[128 = 0]
[ 76 168 146 138 116 147 121 195 146 122 126 150 121 111 139 149 139 147
 156 128 152 132  95 150 124 120 122  41 131 122 172  75 128 129 107 107
 134 151 153 112 119 127 114 133 128 120 130 127 131 155  94 162 215  88
 195 115 101 139 113  49 143 109 121 106  88 210  91 157 147  93 124 118]	6
[161 103 126  67 133 108 123 105 100 176 130  98 149 134 183 138 125  81
 107 100 100 123 115  25 143 115 135 146 140  87 102 141 184 139 106 120
 100 113  78  94 147 137 102 149 121 197 107 121 145 147 183 113  67 145
 152 114 166 176 127  86 153 141  99 125 120 116 109  95 137 103 141 165]	9
[ 93 165 139 149 121  91 131 166 117 145 138 146 159 152 175 161 155 120
 136 141 141 143 131  66 102 102 136  91 148  81 143  69 132 109  88 120
 136 135 115 112 131 129 103 124 131 120 120 145 140 154 130 158 126 123
 154 160 123 131 118  49 153 116 110 110  88 242  96 114 147 123 129 136]	7
[ 94 168 143 125 118 112 122 172 138 146 133 141 141 124 173 160 147 130
 140 130 140 139  97 100 104 111 127  75 137  99 155  76 149 119  94 116
 130 143 137 106 127 130 116 132 130 128 127 128 141 155 134 159 172 101
 185 137 118 151 117  46 153 125 116 107  83 211  95 135 147  97 130 134]	6
[121 138 135  85 121 141  96 115 126 185 121 110 138 103 190 138 145  96
  97  91 120 123  70  45 149 109 123  77 139  81 146 110 158 151 102 118
 120 129 103  99 133 146 115 144 125 194 115 114 149 165 154 119 106  96
 209  67 135 192 107  57 151 129  99 114  93 133  97 145 144  54 143 162]	10
[142 127 138  80 125  48 143 222 178 129 135 136 124 101 154 182 104 132
 146 152 115 143 104 160  59 164 128 118 107 126 162  87 176 109 106  97
 107 151 188  56 138 119 154 148 121 133 128  37 132 125 163 164 234 112
 186 204 169 129 144  53 157 183 154 110 104 124  91 164 125 134 127 136]	0
[116 155 144 117 113 136 116 148 132 129 130 147 113  93 150 144 142 142
 147 114 147 135  86 127 125 104 122  54 141 132 149 107 158 138 116 117
 132 135 144 119 126 139 106 140 131 141 130 157 134 152 123 156 187 100
 175 110 100 153 113  49 150 118 124 111  83 204  95 140 146 102 125 126]	7
[166 106 127  40 132  95 112 132 138 188 126  92 148 108 195 154 117  79
  91  98  95 123  89  40 117 133 130 151 125  89 126 129 189 140 103 115
  93 123 112  65 149 138 133 150 121 208 110  68 148 150 210 116 104 123
 201 126 187 191 133  71 155 174 117 235 110  85 102 136 130  87 146 178]	7
[179 105 125  56 131  93 121 101 112 171 132  96 148 116 185 145 124  77
  99  97  98 124 106  37 124 120 135 147 140  80 107 139 194 141 106 117
  97 115  83  81 150 144 114 155 123 201 108 108 144 148 207 108  68 140
 169 121 174 181 127  86 156 154 100 124 116 114 110 106 134 101 145 171]	9
[103 158 146 108 115 138 105 167 145 147 125 135 121  93 170 156 147 130
 134 114 140 132  69  96 121 114 120  50 135 108 166  86 150 139 105 108
 134 147 146 101 126 138 125 138 127 148 127 132 136 158 136 153 191  82
 211  96 116 167 111  24 151 125 123 104  75 186  97 162 149  80 132 138]	7
[101 144 141 137 122 124 139 176 129 112 133 141 126 120 135 142 123 142
 160 139 142 137 121 177 115 128 127  69 129 132 150  95 137 124 116 107
 122 140 144 114 126 126 111 141 128 128 127 128 128 130  93 158 182 121
 150 139 128 122 124  35 150 123 125 109 110 186  92 125 139 124 123 120]	4
[132 121 135  88 131  68 156 213 157 103 138 129 121 112 140 169  91 138
 164 152 121 139 133 201  82 157 132 132 109 141 152 100 167 113 119  95
 103 141 184  73 134 117 136 150 121 128 128  64 127 121 127 161 211 133
 146 202 177 107 146  84 140 160 147 114 124  93 104 134 124 152 122 126]	0
[148 105 128  71 135  88 145 158 126 143 134 110 139 122 148 152 102 109
 134 125 108 130 147 126 112 135 133 141 125 121 131 127 176 123 113 106
  99 124 125  90 143 127 119 154 122 168 118  99 135 125 150 125 122 146
 137 161 178 133 140  92 155 150 122 125 132 116 105 105 127 125 134 145]	4
